Each row is followed by its class. Each block has new classes.
[ 29 -15   1  13  20 -39   0  -4  28   8  11 -13  30  -8 -13   7   0  -1
   5  36   5] -> (8)
[ 13  -5  -1   6  -2  -8 -25  11  22 -12  -1  27  25   1  15  -8  14   2
   5   0   9] -> (8)
[ -5  18  21 -18   6  63 -14 -13   9 -11  14  15  21  21  17 -19  13 -18
  18   2  -6] -> (8)
[ -8  16   4   8  62 -33   3   5   1  24  -2  -2  14 -12   7  19 -19   7
  -6   6 -19] -> (8)
[ 18  22 -15 -18 -21  43 -28  13  27 -20 -24   9  63   1  20 -16  42  19
   4 -29 -13] -> (6)
[ -4  40  31 -21  -7  73   8 -27  -8 -22   8  23  22   1  24 -13  10  -6
   1  -8   7] -> (6)
[  0 -10  24  -7  15   4   6  -8 -16  17   4   3  -7  13   3 -22 -21  10
  11   3   6] -> (6)
[  0 -37   0   5   5 -24 -30   2  11  -2  -2   1  14  11  18 -15  25  16
  16 -20  25] -> (6)
[ 17  37  29  -6   9  24   4 -14   2 -18   9  11  20  -2   3 -15   2 -14
  12   9  13] -> (6)
[-15  33  15  -9  15   8  18  -3 -18   7  14  -3 -19 -20  -6  -3 -21  11
  -8 -21 -14] -> (8)
[ -7  46  11 -13  21  25  10  36  -8  10  -4  -4 -13 -18  -2  27 -27  17
 -17  -4 -11] -> (8)
[  2  44   8  -4  58 -34  10   5   4  15  15  -4  52 -18   3  26  -8  41
   5  -9 -15] -> (8)
[  8   8  -3   0  31 -10   0 -12  18   4  -9  11  45   5   2  21   4 -15
  -3  16 -18] -> (6)
[ -5  12  11   1  21   8  -9 -17  -7   1   6 -16 -42 -18  -4   6 -36 -19
  -2  -7   4] -> (6)
[ -2   3   2   2  50 -40  -5   5   3   4  12  -5  24   3 -10  11  -8  13
   8   6   1] -> (8)
[-26  71  41 -12  46  61  -3   2  -3   3 -21  28   0 -21   4   0 -15  14
  -1 -18 -24] -> (8)
[-20  14  30 -15  -1  33   7  -3  -1 -21   8  22  44 -18   3 -22  25  14
  14 -21   8] -> (6)
[ -8  18  -3   5   9  -4   9  16   0  13   0  10 -29 -11  -2  11 -24  12
 -10   0 -11] -> (6)
[ 41   7  12   3  59 -69   6 -24  -3  19  32 -28  27  -2 -20  24  -9  14
   9   9  12] -> (8)
[ 42  16   3   0  28 -31  -6   0 -14   1  25 -22   8 -14 -10  15 -14  20
   0  -9  -5] -> (8)
[ -8   4  27   5  65 -42   5  -9  -5   3  -7   2 -36  -9  10   0 -39   0
   4  17  -3] -> (6)
[ -8  30  45 -11  30  58 -25  -2   5  -7   9  23  36  -3  44 -27  12  33
  19 -18  -6] -> (6)
[-20  19   4  -8 -33  76 -23   7   3 -14 -11  10 -18  -5  21 -29  12  21
   4 -34  -2] -> (6)
[-19   9  20  -7 -18  62  -9  -5  -5 -14  17   9  -1   2  35 -23  20  20
  11 -38   8] -> (8)
[-41  26  24 -16   3 -28   8   0 -19   4  -1  13  -9   0  -1 -11 -15  12
   4  -2  -8] -> (8)
[-13  56  20  -2  29  75  -2  -2   9 -26 -18   9 -37 -24   9  -3 -37  10
  -3  -5 -28] -> (8)
[  5  -7  10   5  14  -9 -22  -1   3  -4  23 -15 -30 -30  -4   6 -13  32
  11 -42  14] -> (6)
[  0 -21  -8   3 -28 -30   2   3 -10   0   0   0 -28  17  -9 -14  -5  -1
   4  14  15] -> (6)
[ 13   5  -5   6  14 -13  -1  -9   8  -7  18 -13  14 -41 -19 -13 -12   2
 -10  11  -1] -> (8)
[-37   4  -2  -7 -20  73 -11   7   5   1   1  -4 -18 -16   4  -6  -3  12
   0 -40  -2] -> (6)
[  4  -9  33  -6  36  22 -37 -10  24  -1  -7  29  30  24  14 -22  21   8
  18 -12   1] -> (6)
[  5  -3  17  -6  37   3   6 -15 -19   3   4  10  21 -18   2 -11  -9 -14
   2  11 -12] -> (8)
[ -4  36   8  -5  41  37   3  -9  -4   3   1  17  61   3  -1   3  14   2
  18   1 -23] -> (8)
[-17  33  -1  -3  23  33  17   6  -7  10  17  -3  19 -20  -3  16  -4  17
 -11  -9 -14] -> (6)
[  1 -35 -23  10 -31 -24  -8   6  13   1  -1 -14   3 -10   1  -7  17  18
   6 -14  -6] -> (6)
[-22   2  -5   4 -13  20  26  13  11  10 -18   6 -41  -6   4  14 -26 -28
 -11  32 -17] -> (8)
[ -1 -10   7   6  11 -35  -6   2   2  17  -2  -6 -36  -2 -10   8 -35  -5
  -6  25   2] -> (8)
[ 21 -11   2   3  -4 -31 -26   2  11   1  15  -8   6  -4   0   5   8  28
 -11   1  10] -> (6)
[ 20  14  13   3  -7  65 -40 -12  36 -21  -7   9  30 -19  17 -27  45  -2
   1 -30   1] -> (8)
[-18  17   6  -7 -11  59   1 -13  -4 -10   2   0 -17 -19   8 -16  -4  21
   4 -17  -1] -> (6)
[ -7 -34 -15  10 -13 -23 -16  12  16  -7 -12   3   3   9  11 -10  15   5
   9   0   7] -> (8)

Each row is followed by its class.
[ -3 -18 -28 -13 -20 -14   5   8  -3  -4  -7 -12 -21  11   3  16 -23   7
 -14 -11   2] -> R
[ 12 -29 -30   1 -19 -17  16  -7   3  -1   5   6  -5  13   4   8  -6  11
   4 -23   9] -> P
[ 23  -2 -38  -5 -20  -8  29  -8  11  11  11  32   3   4  -3  25  22   8
   0 -14  27] -> P
[ 10  -2 -36 -22 -49 -23 -19  -5  21  -8  12  18  23  -2 -10  -6  22  15
  -4 -26  19] -> Y
[ 27  30 -43  -7 -31  14  11   1  30   1  12  31   8 -19   5  48   3  18
 -20 -21  32] -> L
